Here is a tiny trained network, its code and every weight. The questions are about switching its units off for an input and a class, where a switched-off unit gives its printed mean instead of its output.

import numpy as np


def w(rows, s, z=0):
    codes = np.array(rows[::2]) - 128.0
    scale = np.full(codes.shape[1], s)
    scale[-1] = z or s
    return codes * scale


def f(y):
    return np.maximum(y, 0)


def log_softmax(a):
    a = a - a.max(-1, keepdims=True)
    return a - np.log(np.exp(a).sum(-1, keepdims=True))


def net(x, mask):
    res = np.array(x, float).reshape(1, 5) / 4 @ E
    y = f(res @ A[0][:, :-1].T + A[0][:, -1])
    res = res + np.where(mask, y, B[0][:, -1]) @ B[0][:, :-1]
    return log_softmax(res[-1] @ U[:, :-1].T + U[:, -1])


A, B = {}, {}
E = w([
[3,127,1],'x0',
[240,214,69],'x1',
[241,31,60],'x2',
[126,128,126],'x3',
[123,128,127],'x4',
],0.0062)
A[0] = w([
[188,85,154,139],'neuron 0',
[93,253,128,17],'neuron 1',
[180,249,64,36],'neuron 2',
[55,211,232,124],'neuron 3',
[154,80,108,5],'neuron 4',
[68,179,36,169],'neuron 5',
[143,38,209,236],'neuron 6',
[91,65,36,143],'neuron 7',
[50,67,173,65],'neuron 8',
[174,46,85,3],'neuron 9',
],0.013,0.0032)
B[0] = w([
[131,204,101,218],'neuron 0',
[114,94,39,191],'neuron 1',
[160,20,183,217],'neuron 2',
[146,160,50,254],'neuron 3',
[100,146,79,158],'neuron 4',
[220,158,164,239],'neuron 5',
[186,136,131,251],'neuron 6',
[162,193,171,230],'neuron 7',
[163,36,140,215],'neuron 8',
[65,102,7,199],'neuron 9',
],0.011,0.0076)
U = w([
[119,142,119,254],'0',
[127,37,129,117],'1',
[81,155,47,55],'2',
[115,171,135,240],'3',
[147,247,156,34],'4',
[20,130,171,78],'5',
],0.015,0.0073)

Each question gives the input, the list of numbers given to net, and the class t.
The units are the neurons (one row each of A and B). Each row of codes is followed by its name. A weight is (code - 128) times the scale printed after its matrix; where a second scale follows, it is the last column's (A, B and U).
mask holds one flag per neuron, in row order. A switched-off neuron (its flag False) gives its mean, the last column of its row in B, instead of its output. The means were averaged over made-up inputs and are rounded, as every weight is.
A unit's drop is (log p(t) with every unit on - log p(t) with that unit switched off) / (log p(t) with every unit on - log p(t) with every unit switched off).
The circuit of an input: a set's keep is (log p(t) with only the set's units on - log p(t) with every unit switched off) / (log p(t) with every unit on - log p(t) with every unit switched off). Starting from all 10 units, units are removed one at a time, each time the one whose removal leaves the highest keep (on an exact tie, the one counted first), for as long as the keep stays at least 0.8.
circuit, biggest first: the units of the circuit, biggest drop first
most important unit: the unit with the biggest drop
k most important neurons: the k neurons with the biggest drops, biggest first
drop of u: that unit's drop, to one decimal
input [-3,-6,-3,3,4], class 1: 3 most important neurons -> neuron 8; neuron 0; neuron 7
input [-2,6,-7,-2,4], class 2: most important unit -> neuron 1
input [4,-8,-4,7,7], class 1: 2 most important neurons -> neuron 8; neuron 0
input [5,0,4,-1,3], class 4: circuit, biggest first -> neuron 7; neuron 5
input [-6,5,-4,6,1], class 0: 2 most important neurons -> neuron 2; neuron 7
input [8,1,-6,2,-7], class 4: 2 most important neurons -> neuron 5; neuron 7
input [-5,1,-8,0,-2], class 2: circuit, biggest first -> neuron 3; neuron 1
input [2,4,-4,-1,4], class 1: 4 most important neurons -> neuron 2; neuron 0; neuron 7; neuron 1
input [-6,-4,6,-3,2], class 2: circuit, biggest first -> neuron 9; neuron 0
input [-5,7,4,-2,4], class 1: 3 most important neurons -> neuron 2; neuron 7; neuron 3
input [2,5,1,1,2], class 1: 2 most important neurons -> neuron 2; neuron 0
input [-6,8,0,3,4], class 1: 2 most important neurons -> neuron 2; neuron 7
input [-4,-2,5,2,1], class 2: 2 most important neurons -> neuron 9; neuron 5
input [0,3,-7,0,1], class 2: circuit, biggest first -> neuron 1
input [3,4,-3,2,0], class 1: 2 most important neurons -> neuron 2; neuron 0
input [-7,-3,7,-1,4], class 2: circuit, biggest first -> neuron 9; neuron 0
input [-5,2,-7,0,3], class 2: circuit, biggest first -> neuron 3; neuron 1
input [8,-7,2,2,1], class 4: 3 most important neurons -> neuron 7; neuron 5; neuron 2
input [8,-4,-6,-5,-6], class 4: 4 most important neurons -> neuron 5; neuron 7; neuron 9; neuron 2
input [-8,1,7,-3,-7], class 4: 3 most important neurons -> neuron 0; neuron 6; neuron 1
input [-8,-3,6,-2,-2], class 4: circuit, biggest first -> neuron 0
input [-1,-1,6,-4,5], class 2: circuit, biggest first -> neuron 9; neuron 2
input [-7,-3,7,-5,-6], class 2: circuit, biggest first -> neuron 9; neuron 0
input [1,-4,7,0,-7], class 2: circuit, biggest first -> neuron 9; neuron 2
input [1,7,7,2,-2], class 1: 3 most important neurons -> neuron 2; neuron 3; neuron 1
input [5,-3,0,0,-1], class 4: drop of neuron 7 -> 0.5
input [-6,8,-8,-7,4], class 1: drop of neuron 2 -> 0.8
